Below is a small trained network, with its code and all its weights. Each question gives an input and a target symbol and asks what happens when units are switched off, that is, made to give their printed mean instead of their output.

import numpy as np


def w(rows, s, z=0):
    codes = np.array(rows[::2]) - 128.0
    scale = np.full(codes.shape[1], s)
    scale[-1] = z or s
    return codes * scale


def norm(h):
    return h / np.sqrt((h * h).mean(-1, keepdims=True) + 1e-5)


def f(y):
    return np.maximum(y, 0)


def softmax(a):
    e = np.exp(a - a.max(-1, keepdims=True))
    return e / e.sum(-1, keepdims=True)


def log_softmax(a):
    a = a - a.max(-1, keepdims=True)
    return a - np.log(np.exp(a).sum(-1, keepdims=True))


def net(x, mask):
    ids = ['βεθμξπσ'.index(c) for c in x.split()]
    T = len(ids)
    res = E[ids] + P[:T]
    q, k, v = (norm(res) @ M[0].T for M in (Q, K, V))
    z = softmax(np.where(np.tri(T) > 0, q @ k.T / 4**0.5, -1e9)) @ v
    res = res + np.where(mask[0], z, O[0][:, -1]) @ O[0][:, :-1]
    y = f(norm(res) @ A[0][:, :-1].T + A[0][:, -1])
    res = res + np.where(mask[1:9], y, B[0][:, -1]) @ B[0][:, :-1]
    return log_softmax(norm(res)[-1] @ U[:, :-1].T + U[:, -1])


Q, K, V, O, A, B = {}, {}, {}, {}, {}, {}
E = w([
[169,191,65,186,193,208,130],'β',
[155,99,47,189,79,21,176],'ε',
[20,162,128,183,183,78,79],'θ',
[61,135,71,31,53,160,132],'μ',
[197,191,253,124,182,145,184],'ξ',
[93,33,152,217,86,215,95],'π',
[73,151,77,22,57,152,142],'σ',
],0.0019)
P = w([
[252,111,101,72,153,100,2],'0',
[155,125,102,114,142,120,82],'1',
[156,130,120,114,123,132,104],'2',
[142,127,116,113,122,127,114],'3',
[128,136,108,127,120,129,118],'4',
[118,137,111,125,123,131,129],'5',
[113,138,118,134,124,126,139],'6',
[104,140,119,138,120,131,150],'7',
[94,138,124,136,117,133,160],'8',
[87,143,128,143,116,133,173],'9',
[73,143,130,147,111,136,188],'10',
[59,144,141,150,105,141,205],'11',
[56,142,152,150,114,118,183],'12',
],0.0026)
Q[0] = w([
[32,250,113,252,235,228,124],'H0',
[225,21,237,2,23,63,18],'H0',
[205,40,103,100,91,45,107],'H0',
[106,177,45,241,191,99,174],'H0',
],0.0047)
K[0] = w([
[70,134,125,173,73,117,254],'H0',
[218,94,100,87,139,92,2],'H0',
[163,155,91,108,174,174,9],'H0',
[37,189,125,181,132,209,226],'H0',
],0.0047)
V[0] = w([
[76,86,78,103,106,207,129],'H0',
[61,130,153,120,197,103,91],'H0',
[98,3,131,189,144,114,143],'H0',
[99,32,228,34,77,39,114],'H0',
],0.0026)
O[0] = w([
[99,4,129,98,174,163,62,139],'H0',
[101,177,96,67,88,209,101,133],'H0',
[174,60,93,158,24,145,70,104],'H0',
[169,114,70,88,104,220,240,3],'H0',
],0.0029,0.0043)
A[0] = w([
[114,54,116,109,8,71,138,40],'N0',
[127,152,65,49,38,213,154,49],'N1',
[112,68,136,19,193,183,147,96],'N2',
[233,170,86,120,192,99,73,181],'N3',
[108,99,64,168,125,126,124,210],'N4',
[130,149,82,178,167,247,140,154],'N5',
[234,174,28,145,156,251,128,9],'N6',
[73,199,113,147,137,106,129,252],'N7',
],0.003,0.0018)
B[0] = w([
[27,141,137,123,179,118,60,138],'N0',
[137,74,137,173,211,98,147,138],'N1',
[171,170,194,195,76,146,95,133],'N2',
[88,112,133,136,92,148,185,201],'N3',
[159,119,159,107,101,130,157,181],'N4',
[153,123,77,71,115,146,122,159],'N5',
[1,147,138,231,176,98,140,136],'N6',
[165,92,123,85,97,123,143,255],'N7',
],0.0042,0.0044)
U = w([
[91,214,95,6,31,155,52,173],'β',
[112,83,91,81,193,142,161,40],'ε',
[101,94,101,55,207,126,171,1],'θ',
[195,21,173,141,78,220,68,164],'μ',
[217,87,58,177,41,35,194,129],'ξ',
[37,209,130,255,212,108,78,223],'π',
[198,211,227,87,116,161,206,162],'σ',
],0.0047,0.0032)

Each question gives the input, a string of symbols that net reads in full, and the target symbol t.
The units are the heads (4 rows each of Q, K, V and O) and the neurons (one row each of A and B). Each row of codes is followed by its name. A weight is (code - 128) times the scale printed after its matrix; where a second scale follows, it is the last column's (O, A, B and U).
mask holds one flag per unit, heads first, then neurons. A switched-off unit (its flag False) gives its mean, the last column of its rows in O or B, instead of its output. The means were averaged over made-up inputs and are rounded, as every weight is.
A unit's drop is (log p(t) with every unit on - log p(t) with that unit switched off) / (log p(t) with every unit on - log p(t) with every unit switched off).
The circuit of an input: a set's keep is (log p(t) with only the set's units on - log p(t) with every unit switched off) / (log p(t) with every unit on - log p(t) with every unit switched off). Starting from all 9 units, units are removed one at a time, each time the one whose removal leaves the highest keep (on an exact tie, the one counted first), for as long as the keep stays at least 0.8.
circuit, biggest first: the units of the circuit, biggest drop first
top k neurons: the k neurons with the biggest drops, biggest first
drop of u: that unit's drop, to one decimal
input ε ξ β β θ ξ θ ε θ β, target β: top 2 neurons -> N5, N1
input θ β ξ β θ β ε θ σ β π π β, target μ: circuit, biggest first -> H0
input β β ξ β θ β, target β: circuit, biggest first -> H0, N5, N7
input θ θ θ β β σ β π β, target μ: circuit, biggest first -> H0, N4
input π π θ β θ ε σ ξ β β β σ β, target θ: top 3 neurons -> N5, N7, N3
input μ θ ε θ ε β ξ β, target σ: circuit, biggest first -> H0, N7, N6
input π β μ, target π: top 3 neurons -> N0, N1, N7
input σ β μ, target σ: circuit, biggest first -> H0, N2
input θ σ β β β β θ θ, target β: circuit, biggest first -> H0, N7
input ξ β β, target π: drop of H0 -> 0.1
input ε π β ε β, target ξ: drop of H0 -> 0.8
input θ ε β β, target π: drop of N3 -> 0.2
input π β ε ε β σ β β ε, target π: drop of N4 -> -0.1
